Here are made-up elements, facts about them, and rows of numbers that follow some of those facts. Name the element behind each unnamed row.

Known rows:
mekon: [  6 -19  14 -12 -14  28 -15  -2   3   9 -10 -14  -3  -3  -9  -5  -9  -3
  31   3   3   2   5  14  -3  -9 -11   3  -1  11  22   0   6   0 -18  -9
   2  12 -16]
zatris: [ 14 -18   5 -34 -24  19 -16 -29   6   8  13 -13  -2 -12 -18 -39 -11 -20
  19  -2   5  11  -2  15  -7   0  -9  -1   7   5   8  -5   4 -11 -21  -7
  -8   9  -8]
gisti: [  4 -16   8  -9  -5  35 -11  -3  -5   7 -11 -14   4   6  -9  -3  -7   4
  23 -11   6  -3   5   0  -5 -10  -5   5   0   6   9   0   6 -12 -14  -5
   1  11  -8]
rabal: [ 14 -12  12   1   7  16 -12 -18   6   3 -19  -9   5  14 -14 -24  -4 -12
  25  -2   2  -5   0  -1   0  -7  -5   6 -12  20  38  -3  -5  -5 -21  -6
   0  10 -14]
zusto: [  5  -7   4   5   5  37  -8  -8  -8   6 -12 -16  11  11 -11   5  -5   6
  16 -14   1  -6   1   2  -5 -12  -6   7  -1   7  14  -2   1 -14 -16   2
  -2  15  -8]
feviplik: [  9 -12   8  14   8  35 -10   4   0   4 -12  -7  -9  -8 -25  -1  -3   0
  20   3  -2  -2  -5   6   4   2  -4  16   1  16  22   1  -4   7 -21  -3
 -14  16 -19]
vevin: [ 10 -11  10   1  -5  27 -13  -8   1   8 -13 -15   3   2 -11   3  -9  -5
  23   3  -2  -1   0  17  -3  -9 -11   2  -2  15  26  -2  -1  -3 -22   0
  -3  17 -13]
fisti: [  6 -19  13  -1  -2  33 -12   9   2   5  -9  -7 -12 -11 -19  -6  -5   5
  30   3   3   0   0   1   5   1  -4  13   1  12  19   2   2   9 -15 -11
  -8  12 -22]
veplin: [ 14  -8  12  14  -1  22 -10  -7   1   7  -9 -10   5   1 -11  -7  -6   0
  24   3   0  -1  -3   9   0  -7  -9   3  -6  15  27  -2  -4   2 -19  -3
  -1  15 -13]
flogil: [ 11 -12   7 -23 -16  40 -18  11   8  10 -11  -7  -9  19  -2 -18  -9  -2
  23  -3   1   5   4  13  -6  -7 -13  -1   6  14  14  -1   0   0 -21 -15
   0   8  -6]
fiskos: [ 12 -19  19   1   3  20  -8 -10   0   9 -17 -13  -5  17 -15 -47 -10  -9
  38   2   6  -5   4  -5  -6  -4  -2   9  -8   9  36  -2   2   2 -16 -16
   3   7  -9]
stobrem: [ 11 -11   9  16 -18  28 -11   9  -3  11 -17 -12  -5  -6 -10   0  -6  -9
  28  14   3   0   8  23  -7  -1  -8   5  -7  12  10  -2   6 -14 -12  -7
   8  11  -1]
rulal: [ 13 -10  12  10   1  25 -10  -8   2   6  -8 -10   1  -1 -15  -8  -6  -2
  24   2  -1   0  -4   8   0  -3  -9   6  -2  14  25  -2  -4   2 -19  -3
  -4  15 -14]
dogadrak: [  7 -20  12 -20 -14  24 -14 -13   1   9  -8 -14   0  -8 -12 -13  -9  -7
  28   1   4   3   4  11  -4  -7 -10   1   3  10  15  -1   6  -6 -17  -7
  -2  13 -13]
trubris: [ 12 -15  16 -10 -18  20 -19  -7   3   9   3  -8   1   5  -4 -22  -1  12
  30   3   4  -2   4   9   0  -7 -10   2  -1  10   8  -3  -2   7  -7  -9
   1   5 -23]
tesos: [ 11 -16  11  17 -17  20 -15  22  12  11  -5 -13  -4  -7  -2  -9 -10  -1
  25   9   4   4   4   3   2  -5   1   9 -10  12  38  -2   5  12 -20 -13
   6   7 -13]
datruk: [ 10  -9  11   4  -6  28 -12  -8  -1   8 -14 -15   3   1 -12   2  -8  -6
  23   3  -2  -1   1  21  -4  -9 -11   3  -3  15  26  -2  -1  -2 -21   0
  -2  17 -13]
nustek: [  6 -17  10 -13 -11  31 -14  -3   0   8 -10 -14  -1   0  -9  -6  -8  -2
  26  -2   4   1   4   9  -4  -8  -9   3  -1  10  16  -1   5  -5 -16  -6
   1  12 -12]

Facts:
badro -Ψ-> stubrir; bataten -Ψ-> futral; bataten -Ψ-> nuston; brakubim -Ψ-> skosko; brakubim -Ψ-> ditizun; bramur -Ψ-> gabron
braril -Ψ-> roguk; brenin -Ψ-> stegun; brenin -Ψ-> nuston; brobradre -Ψ-> stegun; brozum -Ψ-> zatris; brozum -Ψ-> pudrir
bufa -Ψ-> klisifli; bufa -Ψ-> sapun; desus -Ψ-> temeplur; dibri -Ψ-> derufik; diflos -Ψ-> derufik; diflos -Ψ-> skiplisus
diflos -Ψ-> plalur; diste -Ψ-> skosko; diste -Ψ-> zusto; ditizun -Ψ-> derufik; dogadrak -Ψ-> fanul; doski -Ψ-> bataten
draklu -Ψ-> vulak; droko -Ψ-> zusto; fanul -Ψ-> derufik; fifas -Ψ-> stegun; fifas -Ψ-> dibri; fiskos -Ψ-> zeklos
fison -Ψ-> zusto; fisti -Ψ-> mekon; fisti -Ψ-> neda; fisti -Ψ-> zamus; fivon -Ψ-> plufo; flaruk -Ψ-> stubrir
flaruk -Ψ-> trubris; flatri -Ψ-> futral; fleflo -Ψ-> nuston; fleru -Ψ-> derufik; flitefur -Ψ-> derufik; flobagro -Ψ-> stegun
flobagro -Ψ-> zusto; flogil -Ψ-> futral; flogil -Ψ-> trebrus; foskan -Ψ-> fivon; geflom -Ψ-> stiski; gisti -Ψ-> tibrun
gisti -Ψ-> zusto; grobri -Ψ-> plipi; klapa -Ψ-> derufik; klapa -Ψ-> redre; klisifli -Ψ-> fadan; klisifli -Ψ-> fanul
klisifli -Ψ-> brakubim; kloplim -Ψ-> trubris; kloplim -Ψ-> plufo; laflek -Ψ-> sepen; ligerir -Ψ-> plalur; mekon -Ψ-> grobri
midru -Ψ-> ritor; midru -Ψ-> datruk; midru -Ψ-> stiski; mize -Ψ-> rulal; mize -Ψ-> gabron; mize -Ψ-> greke
neda -Ψ-> derufik; noven -Ψ-> tremaker; nuplum -Ψ-> ligerir; nuplum -Ψ-> futral; nuplum -Ψ-> desus; nustek -Ψ-> droko
nuston -Ψ-> derufik; pedil -Ψ-> tesos; pidi -Ψ-> driso; pimol -Ψ-> fifas; pimol -Ψ-> derufik; pizik -Ψ-> datruk
plalur -Ψ-> nuston; plikle -Ψ-> nuston; plikle -Ψ-> diste; plotal -Ψ-> trubris; plotal -Ψ-> zusto; plufo -Ψ-> flobagro
plufo -Ψ-> derufik; plufo -Ψ-> fanul; plufo -Ψ-> gabron; plufo -Ψ-> nuston; pofla -Ψ-> futral; pofla -Ψ-> gabron
pudrir -Ψ-> derufik; redre -Ψ-> stegun; redre -Ψ-> zusto; revaska -Ψ-> fifas; revaska -Ψ-> derufik; ritor -Ψ-> nuston
roguk -Ψ-> derufik; roke -Ψ-> desus; roke -Ψ-> zamus; rosur -Ψ-> gumebro; sepen -Ψ-> nuston; sigur -Ψ-> rulal
sigur -Ψ-> tedrol; sikla -Ψ-> skosko; sikla -Ψ-> derufik; sikla -Ψ-> stegun; skasta -Ψ-> veplin; skidal -Ψ-> nuston
skomin -Ψ-> fifas; stemigi -Ψ-> klisifli; stemigi -Ψ-> sepen; stemigi -Ψ-> nuston; stigas -Ψ-> nuston; stipas -Ψ-> stamufam
stobrem -Ψ-> dibri; stobrem -Ψ-> nuston; stodrigok -Ψ-> pudrir; stodrigok -Ψ-> zamus; stogrepluk -Ψ-> stubrir; stogrepluk -Ψ-> neda
stubrir -Ψ-> futral; stubrir -Ψ-> stamufam; stubrir -Ψ-> zusto; stuplo -Ψ-> zatris; stuplo -Ψ-> steflar; stuplo -Ψ-> stipas
stuvasto -Ψ-> futral; temeplur -Ψ-> derufik; temeplur -Ψ-> nuston; tesos -Ψ-> fifas; tesos -Ψ-> gumebro; tibrun -Ψ-> derufik
trobil -Ψ-> vevin; trubris -Ψ-> rulal; trubris -Ψ-> bataten; vafo -Ψ-> fanul; venol -Ψ-> pudrir; viza -Ψ-> datruk
viza -Ψ-> nuston; vulak -Ψ-> skiplisus; zatris -Ψ-> gabron; zeklos -Ψ-> trobil; zetal -Ψ-> dibri; ziran -Ψ-> fivon
bataten -δ-> stuplo; biklom -δ-> rabal; brakubim -δ-> nustek; brozum -δ-> flobagro; bufa -δ-> vulak; diste -δ-> fleru
draklu -δ-> fisti; drevom -δ-> stemigi; dubun -δ-> midru; fadan -δ-> bataten; felil -δ-> nuston; feviplik -δ-> stamufam
fiskos -δ-> pizik; fisti -δ-> feviplik; fivon -δ-> vafo; flaruk -δ-> skosko; fleflo -δ-> dogadrak; foskan -δ-> tesos
futral -δ-> skasta; gupoka -δ-> futral; klasku -δ-> roke; lebrok -δ-> fiskos; lobral -δ-> noven; midru -δ-> neda
nazuplam -δ-> vogren; neda -δ-> plalur; nuplum -δ-> fivon; nuston -δ-> dibri; pedil -δ-> plufo; pidi -δ-> felil
pizik -δ-> zeklos; plalur -δ-> revaska; plipi -δ-> nazuplam; plotal -δ-> zetal; plufo -δ-> rosur; pudrir -δ-> temeplur
rabal -δ-> flaruk; redre -δ-> trobil; revaska -δ-> diste; rosur -δ-> stobrem; rulal -δ-> draklu; sizil -δ-> ziran
skasta -δ-> sepen; skosko -δ-> lebrok; stamufam -δ-> pidi; stemigi -δ-> ritor; stigas -δ-> stipas; stipas -δ-> tibrun
stuplo -δ-> stegun; stuvasto -δ-> diflos; tedrol -δ-> plotal; tesos -δ-> grobri; tremaker -δ-> nuplum; trobil -δ-> fadan
trubris -δ-> braril; vafo -δ-> zagrase; venol -δ-> bufa; veplin -δ-> sapun; vetror -δ-> stuvasto; vogren -δ-> stigas
zeklos -δ-> pedil; zetal -δ-> trubris; ziran -δ-> veplin

Name these rows:
No name comes twice in this set of rows, the named rows included.
[ 11 -10  10   0  -8  25 -16  -8   2   8 -10 -16   5   3  -9   0  -6  -3
  20   3  -2  -2   1  21  -3 -11 -12   3  -2  15  21  -2  -3  -2 -19   2
  -5  15 -13] => zagrase
[ 10 -19   9 -12 -16  17 -24  20   8  15 -26 -17   3 -10 -11 -11 -10  -9
  19   6   7   0   5  -3   0  -6   1   7   5  23   7   4   7   2 -16  -9
 -14  16   8] => dibri
[ 10 -18  10  -7 -19  18 -22  16   9  15 -20 -17   3  -7  -7 -11 -11  -7
  21   6   6   1   5   2  -1  -7  -1   5   1  19  15   2   7   4 -19 -10
  -7  14   3] => pimol
[  9 -18  13   2  -4  29 -11   4   3   6  -6  -7  -8  -8 -16 -10  -5   4
  30   3   4   1   1   0   3   0  -5  10  -1  11  19   0   2   5 -15 -10
  -4  11 -19] => draklu
[ 10 -18  11 -15 -13  20 -19   5   4  13 -22 -15   5  -3 -10 -13 -10  -5
  22   1   7  -1   4   0  -2  -8  -3   3   5  18   6   2   6  -3 -16  -7
  -8  15   3] => klapa
[ 11 -11   9   5  -6  27 -14  -3   3   8 -13 -16   2   2 -10   3  -9  -7
  21   4  -2   0   1  19  -3  -9 -10   3  -4  16  31  -2   0   1 -24  -2
  -3  16 -12] => gumebro
[ 12  -9   1  19  -7  32 -11   7   3  11  -8 -16   7  -3  -4  11  -9  -7
  10   1   0   0  -1  14  -5  -8   1   7 -12  13  33  -4   4 -11 -27  -2
  -3  14  -5] => stegun
[  9 -19  13 -16 -13  21 -19   3   3  12 -21 -14   3  -4 -10 -10  -9  -4
  27   3   5   1   5   6  -2  -7  -7   2   4  19   9   2   5  -2 -16  -8
  -6  15  -3] => diflos
[  3 -14   6  -6  -3  38 -10  -3  -6   7  -9 -14   5   9  -9  -1  -6   7
  21 -14   6  -4   5  -2  -5 -11  -5   7   0   4   9  -1   6 -15 -12  -5
   2  10  -9] => fison
[ 13 -13  20  32  -7  29  -3  14 -10  17  -3 -18  -5   2  -9 -33 -14   8
  37  11   2  -2   0   2  -8  -1  -3   8   0  -2  22  -2   4  19 -12 -17
   3  12  -2] => pedil
[ 20 -10   9 -15 -12  56  -5  20   1  14 -15  19  -7   8  11   2  -3   9
  31   6   7   4  -2  20  -9   2  -9  -8 -20  22  13  -3   3 -30 -26 -31
   4   7  -2] => bataten
[  3 -11   8  20  -1  27  -4  -3  -8   2 -13 -10   8  -9  -3 -17  -2  10
  23 -15   7   5   1 -26  -2  -9  -8   7   4   5  13   2   3  -7 -15 -10
  16  10   1] => diste
[ 13 -21  14 -17  -9  36  -6  -4   2  11  -1   2   3 -11   0  -4  -8   5
  29   2   7   4  -4   9  -4  -4  -4  -3 -14  14  27  -3   8 -14 -27 -20
  -4  12 -15] => stuplo
[  9 -11   8  13  10  39  -9   7   0   3 -14  -7 -11  -6 -24   2  -3   2
  21   0  -2  -2  -5   7   4   2  -5  16   4  16  21   1  -5   8 -21  -4
 -14  17 -20] => stamufam
[ 16 -13  14   1  13  15 -10 -22   2   5 -25 -12   2  24 -18 -43  -6 -17
  29  -1   3  -7   1  -2  -5  -6  -3  10 -14  18  46  -3  -5  -4 -21  -8
  -1   9 -10] => lebrok

Now the same elements, written a new way:
Some elements and their rows:
fleru: [ 15 -15 -11 -20 -18  -9  -4 -13   0 -10 -13   2  -4]
temeplur: [ 20 -11 -10 -31 -13  -7  -3  -2  -6 -25 -13   6   8]
vafo: [  6 -24  -8 -22   1 -10 -15   1  -8  -6 -15   4  -6]
stubrir: [  1   3 -11 -17   9 -18 -26   0   0   6 -22  16 -13]
bataten: [  8  -2 -16 -33  22 -17 -13   8 -14 -15  -3   4   8]
bufa: [  5 -27  -9 -20   3  -8 -15   2  -6  -9 -16   6  -9]
sepen: [ 18 -13  -7 -35  -2  -6  -9  12 -17 -35 -17   9   7]
laflek: [  6 -18  -4 -22  -4  -9 -15   1 -10 -16 -16   8  -9]
pedil: [  6 -29  -6 -15   2 -12 -20   2  -5 -12 -15   7  -9]
stuplo: [  7 -20 -10 -21   8  -9 -18  -1 -10  -8 -11  -1  -6]
brozum: [  3 -25 -10 -21   1 -12 -16   0  -7  -7 -14   5  -8]
rabal: [  6 -30  -7 -16   3  -1 -13   0  -2 -12 -15   8 -11]
skosko: [  8 -31  -5 -10   2   0 -15   0   3 -12 -17  10 -12]
driso: [  1 -24  -3 -15  -4   1 -11  -3  -6 -13 -16   8 -13]
steflar: [  2 -24  -3 -16  -4   1 -11  -3  -7 -14 -16   9 -13]
skiplisus: [  3 -24  -2 -16  -4   1 -10  -5  -6 -14 -15   8 -13]
lobral: [  5 -29  -7 -18   1  -1 -12  -1  -4 -10 -17   7 -10]
datruk: [  3 -25  -3 -17  -4   2 -11  -3  -8 -16 -15   8 -12]

Name these rows:
No name comes twice in this set of rows, the named rows included.
[ 15 -17  -5 -28  -5  -9 -14   5 -14 -27 -16   7  -1] => stobrem
[ 16 -13  -7 -19 -21  -4  -4 -13   3  -5 -14   3  -2] => tibrun
[  7 -27 -15 -23   3 -11 -11   6 -10 -12 -18   6 -12] => midru
[ -3 -10  -6 -21   3 -12 -15   0  -7  -6 -12  11 -11] => flogil
[ 15 -18 -10 -17 -22   1   2 -18   7 -11 -10   2  -2] => derufik
[ -6 -11  -6 -21   4 -17 -16   0  -9  -6  -9  11 -11] => pofla
[ 16 -20  -2 -34  -5   5  -8  17 -13 -19 -20  13  11] => stigas
[  6 -15  -5 -18  -3  -9 -19  -1  -7  -9 -19   9 -12] => nustek
[ 24 -14 -11 -15   2  -9 -33   2   2   1 -37   6 -11] => redre
[  3 -16  -4 -21  -3 -14 -18  -1 -11 -10 -15   8 -11] => kloplim
[  2 -31  -4 -18  -1   5 -11   1  -4  -9 -17   8  -9] => plipi

